Below are the code and all the weights of a small trained network. Each question names an input and a target symbol and asks about switching units off, where a switched-off unit gives its printed mean instead of its output.

import numpy as np


def w(rows, s, z=0):
    codes = np.array(rows[::2]) - 128.0
    scale = np.full(codes.shape[1], s)
    scale[-1] = z or s
    return codes * scale


def norm(h):
    return h / np.sqrt((h * h).mean(-1, keepdims=True) + 1e-5)


def f(y):
    return np.maximum(y, 0)


def softmax(a):
    e = np.exp(a - a.max(-1, keepdims=True))
    return e / e.sum(-1, keepdims=True)


def log_softmax(a):
    a = a - a.max(-1, keepdims=True)
    return a - np.log(np.exp(a).sum(-1, keepdims=True))


def net(x, mask):
    ids = ['ΞΦβεζμ'.index(c) for c in x.split()]
    T = len(ids)
    res = E[ids] + P[:T]
    u = 0
    for l in range(2):
        r = norm(res)
        for j in range(3):
            rows = slice(4 * j, 4 * j + 4)
            q, k, v = (r @ M[l][rows].T for M in (Q, K, V))
            z = softmax(np.where(np.tri(T) > 0, q @ k.T / 4**0.5, -1e9)) @ v
            o = O[l][rows]
            res = res + np.where(mask[u + j], z, o[:, -1]) @ o[:, :-1]
        u += 3
        y = f(norm(res) @ A[l][:, :-1].T + A[l][:, -1])
        res = res + np.where(mask[u : u + 4], y, B[l][:, -1]) @ B[l][:, :-1]
        u += 4
    return log_softmax(norm(res)[-1] @ U[:, :-1].T + U[:, -1])


Q, K, V, O, A, B = {}, {}, {}, {}, {}, {}
E = w([
[9,169,28],'Ξ',
[163,17,24],'Φ',
[114,166,150],'β',
[224,53,103],'ε',
[111,171,160],'ζ',
[46,55,58],'μ',
],0.012)
P = w([
[191,112,120],'0',
[43,111,254],'1',
[69,70,117],'2',
[58,77,109],'3',
[70,142,136],'4',
[105,193,164],'5',
[42,140,111],'6',
[89,219,159],'7',
],0.0071)
Q[0] = w([
[110,202,199],'L0H0',
[170,104,148],'L0H0',
[93,102,204],'L0H0',
[184,95,178],'L0H0',
[245,107,141],'L0H1',
[107,160,149],'L0H1',
[187,105,119],'L0H1',
[140,153,142],'L0H1',
[67,148,165],'L0H2',
[102,101,182],'L0H2',
[140,200,68],'L0H2',
[93,131,126],'L0H2',
],0.011)
K[0] = w([
[34,109,178],'L0H0',
[174,63,110],'L0H0',
[69,182,140],'L0H0',
[193,130,229],'L0H0',
[44,116,54],'L0H1',
[125,179,193],'L0H1',
[92,148,182],'L0H1',
[137,99,2],'L0H1',
[106,134,181],'L0H2',
[85,245,102],'L0H2',
[131,174,160],'L0H2',
[104,91,72],'L0H2',
],0.0094)
V[0] = w([
[140,150,46],'L0H0',
[129,155,20],'L0H0',
[134,254,153],'L0H0',
[173,222,134],'L0H0',
[66,106,184],'L0H1',
[72,75,84],'L0H1',
[162,181,168],'L0H1',
[64,222,87],'L0H1',
[154,96,129],'L0H2',
[112,194,166],'L0H2',
[64,96,125],'L0H2',
[139,149,70],'L0H2',
],0.0092)
O[0] = w([
[147,110,72,197],'L0H0',
[47,37,110,248],'L0H0',
[84,138,7,53],'L0H0',
[170,104,94,10],'L0H0',
[143,168,139,160],'L0H1',
[86,114,76,196],'L0H1',
[70,166,81,78],'L0H1',
[106,107,142,176],'L0H1',
[104,129,68,91],'L0H2',
[151,90,128,101],'L0H2',
[137,253,109,253],'L0H2',
[149,195,46,155],'L0H2',
],0.0048,0.0034)
A[0] = w([
[156,192,170,208],'L0N0',
[190,95,156,63],'L0N1',
[1,30,120,252],'L0N2',
[93,158,23,95],'L0N3',
],0.0088,0.0027)
B[0] = w([
[254,69,222,147],'L0N0',
[2,204,173,135],'L0N1',
[218,128,207,249],'L0N2',
[186,182,174,186],'L0N3',
],0.0071,0.011)
Q[1] = w([
[124,132,191],'L1H0',
[124,146,170],'L1H0',
[106,134,98],'L1H0',
[129,83,152],'L1H0',
[157,157,51],'L1H1',
[140,155,132],'L1H1',
[85,100,89],'L1H1',
[80,114,152],'L1H1',
[248,55,146],'L1H2',
[99,83,100],'L1H2',
[182,65,172],'L1H2',
[140,130,98],'L1H2',
],0.017)
K[1] = w([
[195,99,32],'L1H0',
[152,166,103],'L1H0',
[58,149,176],'L1H0',
[178,126,100],'L1H0',
[137,79,160],'L1H1',
[139,142,104],'L1H1',
[47,119,166],'L1H1',
[110,207,145],'L1H1',
[207,97,135],'L1H2',
[81,105,114],'L1H2',
[254,113,136],'L1H2',
[124,148,164],'L1H2',
],0.016)
V[1] = w([
[147,151,64],'L1H0',
[112,118,5],'L1H0',
[165,94,202],'L1H0',
[61,171,202],'L1H0',
[158,109,70],'L1H1',
[102,100,166],'L1H1',
[115,108,145],'L1H1',
[156,33,65],'L1H1',
[131,141,78],'L1H2',
[108,29,109],'L1H2',
[200,177,126],'L1H2',
[110,85,95],'L1H2',
],0.015)
O[1] = w([
[54,148,50,158],'L1H0',
[116,214,31,40],'L1H0',
[138,124,243,224],'L1H0',
[254,105,131,24],'L1H0',
[139,105,105,107],'L1H1',
[180,228,177,81],'L1H1',
[155,168,186,96],'L1H1',
[169,81,124,7],'L1H1',
[33,166,212,65],'L1H2',
[186,127,70,14],'L1H2',
[85,103,121,253],'L1H2',
[168,174,163,29],'L1H2',
],0.0082,0.0045)
A[1] = w([
[103,149,136,159],'L1N0',
[108,247,150,152],'L1N1',
[68,136,164,40],'L1N2',
[152,128,213,255],'L1N3',
],0.015,0.0028)
B[1] = w([
[197,12,152,162],'L1N0',
[205,178,72,184],'L1N1',
[163,100,149,185],'L1N2',
[125,128,2,248],'L1N3',
],0.0085,0.011)
U = w([
[26,189,189,244],'Ξ',
[195,53,121,210],'Φ',
[239,253,58,76],'β',
[33,67,203,3],'ε',
[170,123,200,48],'ζ',
[73,178,52,82],'μ',
],0.011,0.0053)

Each question gives the input, a string of symbols that net reads in full, and the target symbol t.
The units are the heads (4 rows each of Q, K, V and O) and the neurons (one row each of A and B). Each row of codes is followed by its name. A weight is (code - 128) times the scale printed after its matrix; where a second scale follows, it is the last column's (O, A, B and U).
mask holds one flag per unit, layer by layer, with each layer's heads first. A switched-off unit (its flag False) gives its mean, the last column of its rows in O or B, instead of its output. The means were averaged over made-up inputs and are rounded, as every weight is.
A unit's drop is (log p(t) with every unit on - log p(t) with that unit switched off) / (log p(t) with every unit on - log p(t) with every unit switched off).
The circuit of an input: a set's keep is (log p(t) with only the set's units on - log p(t) with every unit switched off) / (log p(t) with every unit on - log p(t) with every unit switched off). Starting from the 12 units with the biggest drops (on a tie, the unit counted first), units are removed one at a time, each time the one whose removal leaves the highest keep (on an exact tie, the one counted first), for as long as the keep stays at least 0.8.
circuit, biggest first: the units of the circuit, biggest drop first
most important unit: the unit with the biggest drop
top k neurons: the k neurons with the biggest drops, biggest first
k most important neurons of layer l: the k neurons of layer l with the biggest drops, biggest first
which heads matter: for each layer, one digit per head in row order, 1 if its drop is at least 0.15 and else 0, layers parted by /
input Φ β Φ Ξ, target Ξ: circuit, biggest first	L0N2, L1H0, L1H1
input β β β, target Ξ: which heads matter	100 / 100
input β μ Ξ β, target Ξ: top 2 neurons	L0N2, L1N3
input μ μ Ξ Φ μ Φ β, target ζ: circuit, biggest first	L1H0, L1H1, L1H2
input ε ζ ζ Φ ζ, target Φ: most important unit	L0N0
input ε ε Φ Ξ Ξ Ξ Φ β, target Φ: which heads matter	100 / 100
input β Φ Ξ μ, target Ξ: circuit, biggest first	L0N2, L0H0, L1H0, L0H2
input Φ ζ μ ζ ζ, target β: top 2 neurons	L0N0, L0N2
input ε Ξ μ μ Φ Ξ, target Φ: top 4 neurons	L0N2, L1N3, L0N3, L0N0
input β ε Φ ζ, target Ξ: 2 most important neurons of layer 0	L0N2, L0N3
input ζ Ξ Ξ ζ Ξ Ξ β ε, target ε: which heads matter	100 / 000
input β Ξ Ξ Ξ, target β: circuit, biggest first	L1H0, L1H1
input ε Φ μ μ Ξ Ξ ζ, target Φ: which heads matter	100 / 101
input Ξ Ξ Ξ Ξ Ξ ζ Φ Ξ, target β: which heads matter	000 / 100
input Φ β μ ζ Φ ζ Ξ ε, target β: which heads matter	100 / 011
input Φ Ξ Φ ζ, target β: most important unit	L1H2
input Ξ Φ β Ξ Ξ ε, target μ: which heads matter	100 / 100
input ζ μ Ξ, target ε: top 2 neurons	L0N2, L0N3
input Ξ μ Ξ μ ζ μ, target μ: which heads matter	101 / 100
input Φ Φ Ξ Ξ μ, target β: circuit, biggest first	L1H2, L0H0, L1H1
input Ξ μ Φ Ξ Ξ μ, target μ: circuit, biggest first	L0H0, L1H0
input ε ε Ξ ζ Ξ Ξ Ξ β, target Φ: most important unit	L0H0
input ζ β Φ Φ ζ Ξ ε, target ε: circuit, biggest first	L0N1, L1H0
input Φ μ μ Φ μ Ξ μ, target β: circuit, biggest first	L1H2, L1H1
input β Ξ Ξ μ, target Ξ: top 2 neurons	L0N2, L1N3
input μ μ Φ Ξ Φ Φ ζ, target ζ: which heads matter	100 / 110
